Below is a small trained network, with its code and all its weights. Each question gives an input and a target symbol and asks what happens when units are switched off, that is, made to give their printed mean instead of their output.

import numpy as np


def w(rows, s, z=0):
    codes = np.array(rows[::2]) - 128.0
    scale = np.full(codes.shape[1], s)
    scale[-1] = z or s
    return codes * scale


def norm(h):
    return h / np.sqrt((h * h).mean(-1, keepdims=True) + 1e-5)


def softmax(a):
    e = np.exp(a - a.max(-1, keepdims=True))
    return e / e.sum(-1, keepdims=True)


def log_softmax(a):
    a = a - a.max(-1, keepdims=True)
    return a - np.log(np.exp(a).sum(-1, keepdims=True))


def net(x, mask):
    ids = ['ΞΩαβζηθλμπστφ'.index(c) for c in x.split()]
    T = len(ids)
    res = E[ids] + P[:T]
    u = 0
    for l in range(2):
        r = norm(res)
        for j in range(3):
            rows = slice(2 * j, 2 * j + 2)
            q, k, v = (r @ M[l][rows].T for M in (Q, K, V))
            z = softmax(np.where(np.tri(T) > 0, q @ k.T / 2**0.5, -1e9)) @ v
            o = O[l][rows]
            res = res + np.where(mask[u + j], z, o[:, -1]) @ o[:, :-1]
        u += 3
    return log_softmax(norm(res)[-1] @ U[:, :-1].T + U[:, -1])


Q, K, V, O = {}, {}, {}, {}
E = w([
[85,99,133],'Ξ',
[154,40,172],'Ω',
[133,186,251],'α',
[104,153,116],'β',
[102,151,120],'ζ',
[116,180,215],'η',
[160,97,17],'θ',
[85,88,84],'λ',
[173,204,83],'μ',
[80,154,209],'π',
[165,47,120],'σ',
[78,141,66],'τ',
[170,16,164],'φ',
],0.016)
P = w([
[71,108,153],'0',
[139,131,143],'1',
[7,133,102],'2',
[147,129,149],'3',
[96,68,47],'4',
[136,137,162],'5',
[143,86,120],'6',
[138,136,150],'7',
[120,67,40],'8',
],0.014)
Q[0] = w([
[104,169,209],'0.h0',
[245,87,106],'0.h0',
[114,215,110],'0.h1',
[128,77,165],'0.h1',
[220,133,97],'0.h2',
[120,76,161],'0.h2',
],0.013)
K[0] = w([
[104,164,136],'0.h0',
[255,57,80],'0.h0',
[128,233,205],'0.h1',
[183,15,148],'0.h1',
[79,98,204],'0.h2',
[242,136,108],'0.h2',
],0.0095)
V[0] = w([
[254,36,147],'0.h0',
[182,239,144],'0.h0',
[58,254,184],'0.h1',
[94,48,86],'0.h1',
[107,149,253],'0.h2',
[150,85,170],'0.h2',
],0.0058)
O[0] = w([
[140,170,254,36],'0.h0',
[58,176,117,3],'0.h0',
[148,209,49,99],'0.h1',
[103,97,119,233],'0.h1',
[58,122,214,96],'0.h2',
[162,169,173,119],'0.h2',
],0.007,0.0037)
Q[1] = w([
[57,18,36],'1.h0',
[245,84,112],'1.h0',
[78,173,164],'1.h1',
[240,142,226],'1.h1',
[157,109,114],'1.h2',
[204,85,42],'1.h2',
],0.011)
K[1] = w([
[114,24,143],'1.h0',
[247,118,29],'1.h0',
[73,112,66],'1.h1',
[142,178,108],'1.h1',
[180,143,101],'1.h2',
[161,183,78],'1.h2',
],0.012)
V[1] = w([
[219,202,118],'1.h0',
[109,114,8],'1.h0',
[176,176,146],'1.h1',
[85,217,52],'1.h1',
[202,157,59],'1.h2',
[209,83,157],'1.h2',
],0.013)
O[1] = w([
[2,125,139,2],'1.h0',
[119,59,116,201],'1.h0',
[120,141,161,46],'1.h1',
[99,235,140,74],'1.h1',
[82,131,38,121],'1.h2',
[40,63,157,96],'1.h2',
],0.011,0.01)
U = w([
[195,100,130,210],'Ξ',
[113,93,182,52],'Ω',
[102,159,167,232],'α',
[156,183,68,79],'β',
[165,179,73,3],'ζ',
[104,164,147,147],'η',
[7,63,93,212],'θ',
[131,111,125,34],'λ',
[61,166,105,121],'μ',
[166,178,151,154],'π',
[109,84,185,70],'σ',
[132,148,60,110],'τ',
[104,79,191,86],'φ',
],0.015,0.0054)

Each question gives the input, a string of symbols that net reads in full, and the target symbol t.
The units are the heads (2 rows each of Q, K, V and O). Each row of codes is followed by its name. A weight is (code - 128) times the scale printed after its matrix; where a second scale follows, it is the last column's (O and U).
mask holds one flag per head, layer by layer. A switched-off head (its flag False) gives its mean, the last column of its rows in O, instead of its output. The means were averaged over made-up inputs and are rounded, as every weight is.
A unit's drop is (log p(t) with every unit on - log p(t) with that unit switched off) / (log p(t) with every unit on - log p(t) with every unit switched off).
The circuit of an input: a set's keep is (log p(t) with only the set's units on - log p(t) with every unit switched off) / (log p(t) with every unit on - log p(t) with every unit switched off). Starting from all 6 units, units are removed one at a time, each time the one whose removal leaves the highest keep (on an exact tie, the one counted first), for as long as the keep stays at least 0.8.
units of the circuit, in order: the units of the circuit, biggest drop first
unit that matters most: the unit with the biggest drop
which heads matter: for each layer, one digit per head in row order, 1 if its drop is at least 0.15 and else 0, layers parted by /
drop of u: that unit's drop, to one decimal
input τ θ Ξ Ξ Ω π, target π: unit that matters most -> 1.h0
input Ξ θ θ Ξ, target θ: units of the circuit, in order -> (0.h2 1.h2 1.h0)
input θ Ξ μ θ θ Ξ μ, target θ: which heads matter -> 000 / 101
input Ξ σ Ξ Ξ μ τ Ξ α, target α: units of the circuit, in order -> (1.h1 1.h0)
input Ω Ξ Ξ Ξ θ β θ θ, target θ: units of the circuit, in order -> (1.h0 1.h2)
input Ξ Ξ φ β Ω α, target α: which heads matter -> 000 / 110
input θ θ Ξ Ξ σ, target θ: units of the circuit, in order -> (1.h2 1.h0)
input τ τ τ θ τ τ τ, target θ: units of the circuit, in order -> (1.h0 0.h0)
input θ σ α, target θ: which heads matter -> 111 / 001
input θ Ξ α, target θ: which heads matter -> 111 / 101
input Ξ λ π, target Ξ: units of the circuit, in order -> (1.h2 0.h0)
input π θ β ζ θ θ Ξ θ π, target θ: which heads matter -> 101 / 001
input τ θ τ μ β, target θ: units of the circuit, in order -> (1.h0 1.h2)
input Ξ ζ λ π, target π: units of the circuit, in order -> (1.h1)
input θ Ξ Ξ θ θ φ Ξ, target θ: which heads matter -> 001 / 101
input λ θ τ θ Ξ Ξ β, target θ: drop of 0.h1 -> -0.1
input σ θ Ξ θ Ξ θ Ξ α μ, target θ: drop of 1.h2 -> 0.5
input θ Ξ λ η λ Ω θ θ, target θ: drop of 1.h2 -> 0.6
